Here is a tiny trained network, its code and every weight. The questions are about switching its units off for an input and a target symbol, where a switched-off unit gives its printed mean instead of its output.

import numpy as np


def w(rows, s, z=0):
    codes = np.array(rows[::2]) - 128.0
    scale = np.full(codes.shape[1], s)
    scale[-1] = z or s
    return codes * scale


def f(y):
    return y / 2 * (1 + np.tanh(0.7978845608 * (y + 0.044715 * y**3)))


def softmax(a):
    e = np.exp(a - a.max(-1, keepdims=True))
    return e / e.sum(-1, keepdims=True)


def log_softmax(a):
    a = a - a.max(-1, keepdims=True)
    return a - np.log(np.exp(a).sum(-1, keepdims=True))


def net(x, mask):
    ids = ['αβηθστ'.index(c) for c in x.split()]
    T = len(ids)
    res = E[ids] + P[:T]
    u = 0
    for l in range(2):
        r = res
        for j in range(2):
            rows = slice(3 * j, 3 * j + 3)
            q, k, v = (r @ M[l][rows].T for M in (Q, K, V))
            z = softmax(np.where(np.tri(T) > 0, q @ k.T / 3**0.5, -1e9)) @ v
            o = O[l][rows]
            res = res + np.where(mask[u + j], z, o[:, -1]) @ o[:, :-1]
        u += 2
        y = f(res @ A[l][:, :-1].T + A[l][:, -1])
        res = res + np.where(mask[u : u + 4], y, B[l][:, -1]) @ B[l][:, :-1]
        u += 4
    return log_softmax(res[-1] @ U[:, :-1].T + U[:, -1])


Q, K, V, O, A, B = {}, {}, {}, {}, {}, {}
E = w([
[143,115,186,169,64,229],'α',
[89,241,220,90,42,154],'β',
[56,80,69,77,56,175],'η',
[217,95,214,17,189,45],'θ',
[54,221,59,81,178,170],'σ',
[217,215,52,123,3,48],'τ',
],0.0077)
P = w([
[175,123,163,186,67,141],'0',
[153,152,152,134,59,144],'1',
[146,159,132,94,66,144],'2',
[137,161,129,54,88,130],'3',
[119,153,129,24,103,133],'4',
[109,147,140,2,105,119],'5',
],0.0054)
Q[0] = w([
[147,73,106,237,210,81],'L0H0',
[53,41,151,254,160,194],'L0H0',
[213,220,138,48,47,108],'L0H0',
[77,103,56,72,138,146],'L0H1',
[218,123,97,201,128,40],'L0H1',
[42,187,180,24,66,205],'L0H1',
],0.0073)
K[0] = w([
[121,49,151,213,73,139],'L0H0',
[52,167,107,255,55,192],'L0H0',
[174,166,123,22,147,55],'L0H0',
[83,95,81,69,187,127],'L0H1',
[211,47,159,193,107,86],'L0H1',
[71,210,143,44,138,140],'L0H1',
],0.0086)
V[0] = w([
[153,17,156,150,137,160],'L0H0',
[162,163,2,127,134,54],'L0H0',
[165,93,209,60,165,71],'L0H0',
[74,135,24,161,203,105],'L0H1',
[97,187,132,17,111,165],'L0H1',
[122,194,143,205,116,178],'L0H1',
],0.007)
O[0] = w([
[162,2,157,180,178,94,71],'L0H0',
[171,237,12,151,129,129,109],'L0H0',
[118,147,187,86,163,10,170],'L0H0',
[109,162,89,223,182,168,2],'L0H1',
[71,178,121,34,97,179,253],'L0H1',
[203,126,205,174,105,211,172],'L0H1',
],0.0058,0.0042)
A[0] = w([
[175,166,164,34,115,2,253],'L0N0',
[222,29,206,95,217,83,199],'L0N1',
[230,20,222,106,202,102,213],'L0N2',
[33,44,55,78,83,132,253],'L0N3',
],0.0059,0.0024)
B[0] = w([
[168,175,185,51,141,2,254],'L0N0',
[210,119,150,73,221,133,167],'L0N1',
[241,108,167,68,211,178,174],'L0N2',
[82,43,3,19,84,174,176],'L0N3',
],0.0045,0.0077)
Q[1] = w([
[93,101,173,40,80,154],'L1H0',
[126,254,138,72,59,179],'L1H0',
[126,71,115,171,184,78],'L1H0',
[80,198,161,84,64,151],'L1H1',
[175,78,87,189,164,94],'L1H1',
[70,135,138,117,187,118],'L1H1',
],0.0068)
K[1] = w([
[95,157,93,66,152,117],'L1H0',
[153,146,74,77,160,76],'L1H0',
[110,98,164,204,86,176],'L1H0',
[138,125,83,90,135,110],'L1H1',
[130,140,165,182,112,145],'L1H1',
[193,72,225,53,254,102],'L1H1',
],0.0089)
V[1] = w([
[215,187,159,142,51,36],'L1H0',
[166,185,82,171,194,179],'L1H0',
[199,101,69,157,47,144],'L1H0',
[196,117,138,74,255,78],'L1H1',
[139,74,204,102,195,151],'L1H1',
[52,17,21,122,127,134],'L1H1',
],0.0058)
O[1] = w([
[71,106,57,87,253,43,255],'L1H0',
[214,254,51,23,90,209,65],'L1H0',
[216,24,51,17,141,74,105],'L1H0',
[201,181,51,167,101,124,220],'L1H1',
[206,149,134,186,145,168,166],'L1H1',
[146,51,176,119,23,74,17],'L1H1',
],0.0053,0.0085)
A[1] = w([
[56,173,14,179,187,118,92],'L1N0',
[3,119,214,191,235,189,255],'L1N1',
[133,206,111,164,194,74,3],'L1N2',
[86,107,129,99,22,239,25],'L1N3',
],0.0051,0.00093)
B[1] = w([
[171,74,112,143,99,39,208],'L1N0',
[36,130,163,207,254,216,168],'L1N1',
[138,136,159,198,100,101,255],'L1N2',
[155,201,179,251,53,120,213],'L1N3',
],0.0061)
U = w([
[211,91,157,91,158,165,136],'α',
[40,107,175,143,205,156,111],'β',
[109,47,218,158,58,23,99],'η',
[136,135,81,184,140,129,57],'θ',
[131,254,139,158,49,174,94],'σ',
[109,72,23,35,151,123,254],'τ',
],0.005,0.0026)

Each question gives the input, a string of symbols that net reads in full, and the target symbol t.
The units are the heads (3 rows each of Q, K, V and O) and the neurons (one row each of A and B). Each row of codes is followed by its name. A weight is (code - 128) times the scale printed after its matrix; where a second scale follows, it is the last column's (O, A, B and U).
mask holds one flag per unit, layer by layer, with each layer's heads first. A switched-off unit (its flag False) gives its mean, the last column of its rows in O or B, instead of its output. The means were averaged over made-up inputs and are rounded, as every weight is.
A unit's drop is (log p(t) with every unit on - log p(t) with that unit switched off) / (log p(t) with every unit on - log p(t) with every unit switched off).
The circuit of an input: a set's keep is (log p(t) with only the set's units on - log p(t) with every unit switched off) / (log p(t) with every unit on - log p(t) with every unit switched off). Starting from all 12 units, units are removed one at a time, each time the one whose removal leaves the highest keep (on an exact tie, the one counted first), for as long as the keep stays at least 0.8.
units of the circuit, in order: the units of the circuit, biggest drop first
unit that matters most: the unit with the biggest drop
k most important neurons: the k neurons with the biggest drops, biggest first
k most important neurons of layer l: the k neurons of layer l with the biggest drops, biggest first
which heads matter: for each layer, one digit per head in row order, 1 if its drop is at least 0.15 and else 0, layers parted by /
drop of u: that unit's drop, to one decimal
input β τ α β, target τ: which heads matter : 10 / 10
input α θ η α, target β: units of the circuit, in order : L1H0, L0N0, L0H0, L1N1
input τ α τ α β η, target η: units of the circuit, in order : L1H1, L0N3, L0H1, L1H0
input α α η η σ, target σ: which heads matter : 11 / 10
input β β η α, target η: units of the circuit, in order : L1H1, L0N3, L1H0, L0H0
input α β α α, target β: 3 most important neurons : L1N1, L0N0, L1N0
input β θ α β τ, target η: units of the circuit, in order : L1H0, L0H0, L0N0
input θ α α η σ, target θ: which heads matter : 11 / 11
input η η η, target η: unit that matters most : L1H1
input α α β, target β: which heads matter : 00 / 11
input η σ η, target σ: which heads matter : 11 / 10
input η α η β, target η: which heads matter : 00 / 01
input α α α, target α: which heads matter : 11 / 10
input α β τ τ η α, target τ: most important neuron : L0N0
input β τ α θ σ, target θ: 2 most important neurons : L0N0, L1N0
input η α α α β, target β: 2 most important neurons : L1N1, L0N0
input η σ α, target σ: 2 most important neurons : L1N3, L0N0
input β η θ β τ, target η: 2 most important neurons of layer 0 : L0N0, L0N3
input τ η α σ α, target σ: 2 most important neurons of layer 1 : L1N3, L1N0
input σ τ β, target τ: drop of L1H0 : 0.9
input η α β, target η: drop of L0N3 : 0.4
input α α σ σ β, target σ: drop of L0N0 : 0.0
input α α τ, target τ: drop of L1N3 : 0.1
